Here is a tiny trained network, its code and every weight. The questions are about switching its units off for an input and a target symbol, where a switched-off unit gives its printed mean instead of its output.

import numpy as np


def w(rows, s, z=0):
    codes = np.array(rows[::2]) - 128.0
    scale = np.full(codes.shape[1], s)
    scale[-1] = z or s
    return codes * scale


def f(y):
    return y / 2 * (1 + np.tanh(0.7978845608 * (y + 0.044715 * y**3)))


def softmax(a):
    e = np.exp(a - a.max(-1, keepdims=True))
    return e / e.sum(-1, keepdims=True)


def log_softmax(a):
    a = a - a.max(-1, keepdims=True)
    return a - np.log(np.exp(a).sum(-1, keepdims=True))


def net(x, mask):
    ids = ['βζλτφω'.index(c) for c in x.split()]
    T = len(ids)
    res = E[ids] + P[:T]
    q, k, v = (res @ M[0].T for M in (Q, K, V))
    z = softmax(np.where(np.tri(T) > 0, q @ k.T / 2**0.5, -1e9)) @ v
    res = res + np.where(mask[0], z, O[0][:, -1]) @ O[0][:, :-1]
    y = f(res @ A[0][:, :-1].T + A[0][:, -1])
    res = res + np.where(mask[1:13], y, B[0][:, -1]) @ B[0][:, :-1]
    return log_softmax(res[-1] @ U[:, :-1].T + U[:, -1])


Q, K, V, O, A, B = {}, {}, {}, {}, {}, {}
E = w([
[75,251,111,86,73,57],'β',
[176,53,130,105,124,150],'ζ',
[91,82,248,143,118,124],'λ',
[167,164,59,99,133,178],'τ',
[193,155,109,120,117,97],'φ',
[56,135,124,206,127,90],'ω',
],0.017)
P = w([
[143,114,104,241,37,172],'0',
[96,110,177,24,4,100],'1',
[179,188,135,254,79,168],'2',
[126,143,160,62,124,88],'3',
[191,230,166,239,119,167],'4',
[115,159,147,65,173,79],'5',
[183,246,184,244,133,150],'6',
[92,174,140,71,208,76],'7',
[177,248,196,242,137,148],'8',
[116,168,114,73,210,76],'9',
],0.012)
Q[0] = w([
[252,176,187,247,174,184],'h0',
[127,142,183,210,172,138],'h0',
],0.011)
K[0] = w([
[15,222,213,153,224,79],'h0',
[32,153,254,189,110,105],'h0',
],0.0083)
V[0] = w([
[24,69,202,195,155,156],'h0',
[2,192,29,194,38,78],'h0',
],0.0088)
O[0] = w([
[252,76,247,157,254,212,32],'h0',
[99,246,209,165,247,101,254],'h0',
],0.0077,0.0054)
A[0] = w([
[106,152,223,135,150,176,4],'n0',
[108,78,126,173,22,135,127],'n1',
[107,166,194,116,211,53,173],'n2',
[172,89,176,235,152,107,124],'n3',
[159,159,168,199,148,86,169],'n4',
[209,94,149,158,72,183,19],'n5',
[159,193,208,214,137,100,57],'n6',
[239,90,106,233,181,216,90],'n7',
[89,143,85,32,202,147,82],'n8',
[97,146,174,135,85,136,139],'n9',
[92,197,95,56,176,133,153],'n10',
[167,7,122,66,173,125,87],'n11',
],0.011)
B[0] = w([
[70,107,125,204,108,106,181],'n0',
[99,73,97,130,94,40,154],'n1',
[145,88,79,86,70,102,244],'n2',
[126,108,74,98,167,134,204],'n3',
[101,175,148,126,100,119,230],'n4',
[59,157,233,141,61,185,159],'n5',
[162,156,132,88,149,151,246],'n6',
[188,60,115,145,166,117,222],'n7',
[225,132,110,135,176,51,161],'n8',
[114,164,168,186,92,161,157],'n9',
[151,102,132,109,139,156,251],'n10',
[149,254,113,126,218,140,146],'n11',
],0.013,0.016)
U = w([
[97,147,141,1,177,150,255],'β',
[205,198,156,212,147,16,29],'ζ',
[186,138,151,135,137,125,108],'λ',
[144,173,73,102,233,74,93],'τ',
[109,144,8,147,122,239,118],'φ',
[134,49,146,38,87,108,144],'ω',
],0.0087,0.0082)

Each question gives the input, a string of symbols that net reads in full, and the target symbol t.
The units are the heads (2 rows each of Q, K, V and O) and the neurons (one row each of A and B). Each row of codes is followed by its name. A weight is (code - 128) times the scale printed after its matrix; where a second scale follows, it is the last column's (O, A, B and U).
mask holds one flag per unit, heads first, then neurons. A switched-off unit (its flag False) gives its mean, the last column of its rows in O or B, instead of its output. The means were averaged over made-up inputs and are rounded, as every weight is.
A unit's drop is (log p(t) with every unit on - log p(t) with that unit switched off) / (log p(t) with every unit on - log p(t) with every unit switched off).
The circuit of an input: a set's keep is (log p(t) with only the set's units on - log p(t) with every unit switched off) / (log p(t) with every unit on - log p(t) with every unit switched off). Starting from the 12 units with the biggest drops (on a tie, the unit counted first), units are removed one at a time, each time the one whose removal leaves the highest keep (on an exact tie, the one counted first), for as long as the keep stays at least 0.8.
circuit, biggest first: the units of the circuit, biggest drop first
top k neurons: the k neurons with the biggest drops, biggest first
drop when u is switched off: that unit's drop, to one decimal
input φ τ φ τ τ τ φ τ λ, target λ: top 3 neurons -> (n7; n5; n0)
input ω τ φ β, target ω: circuit, biggest first -> (n6; h0)
input τ φ β ζ φ, target β: top neuron -> (n6)
input τ λ τ, target λ: circuit, biggest first -> (h0; n7)
input φ τ τ ω ζ ζ ζ ζ τ, target τ: top 4 neurons -> (n7; n3; n5; n6)
input τ ζ ζ, target ω: circuit, biggest first -> (h0; n1)
input τ φ ζ β τ λ τ λ ζ, target λ: circuit, biggest first -> (n5; n7; h0; n11)
input φ τ ζ τ ω τ ω φ, target ω: top 3 neurons -> (n6; n11; n3)
input ζ λ τ ζ τ τ τ ζ, target τ: top 3 neurons -> (n11; n5; n2)
input ζ β λ λ ζ τ τ ζ, target τ: circuit, biggest first -> (n11; h0; n5)
input τ ω λ ζ τ φ λ φ τ λ, target τ: circuit, biggest first -> (h0; n11; n5)
input ζ λ τ ζ τ ζ ω, target τ: top 4 neurons -> (n3; n6; n7; n0)
input ζ β ζ τ, target ω: top 4 neurons -> (n11; n6; n3; n4)
input φ τ τ τ τ ω, target ω: circuit, biggest first -> (n2)
input ζ φ τ φ τ ζ ζ φ τ, target φ: top 3 neurons -> (n8; n2; n7)
input β τ ζ ω τ ζ φ λ, target ω: top 2 neurons -> (n2; n11)
input φ ζ φ τ τ τ ζ λ, target ω: drop when n6 is switched off -> 0.5
input τ ζ ζ ω ω τ τ φ τ β, target ω: drop when n3 is switched off -> 0.1
input β φ ζ ω β φ ζ ζ τ, target β: drop when n2 is switched off -> 0.1
input τ τ λ τ ζ, target λ: circuit, biggest first -> (h0)
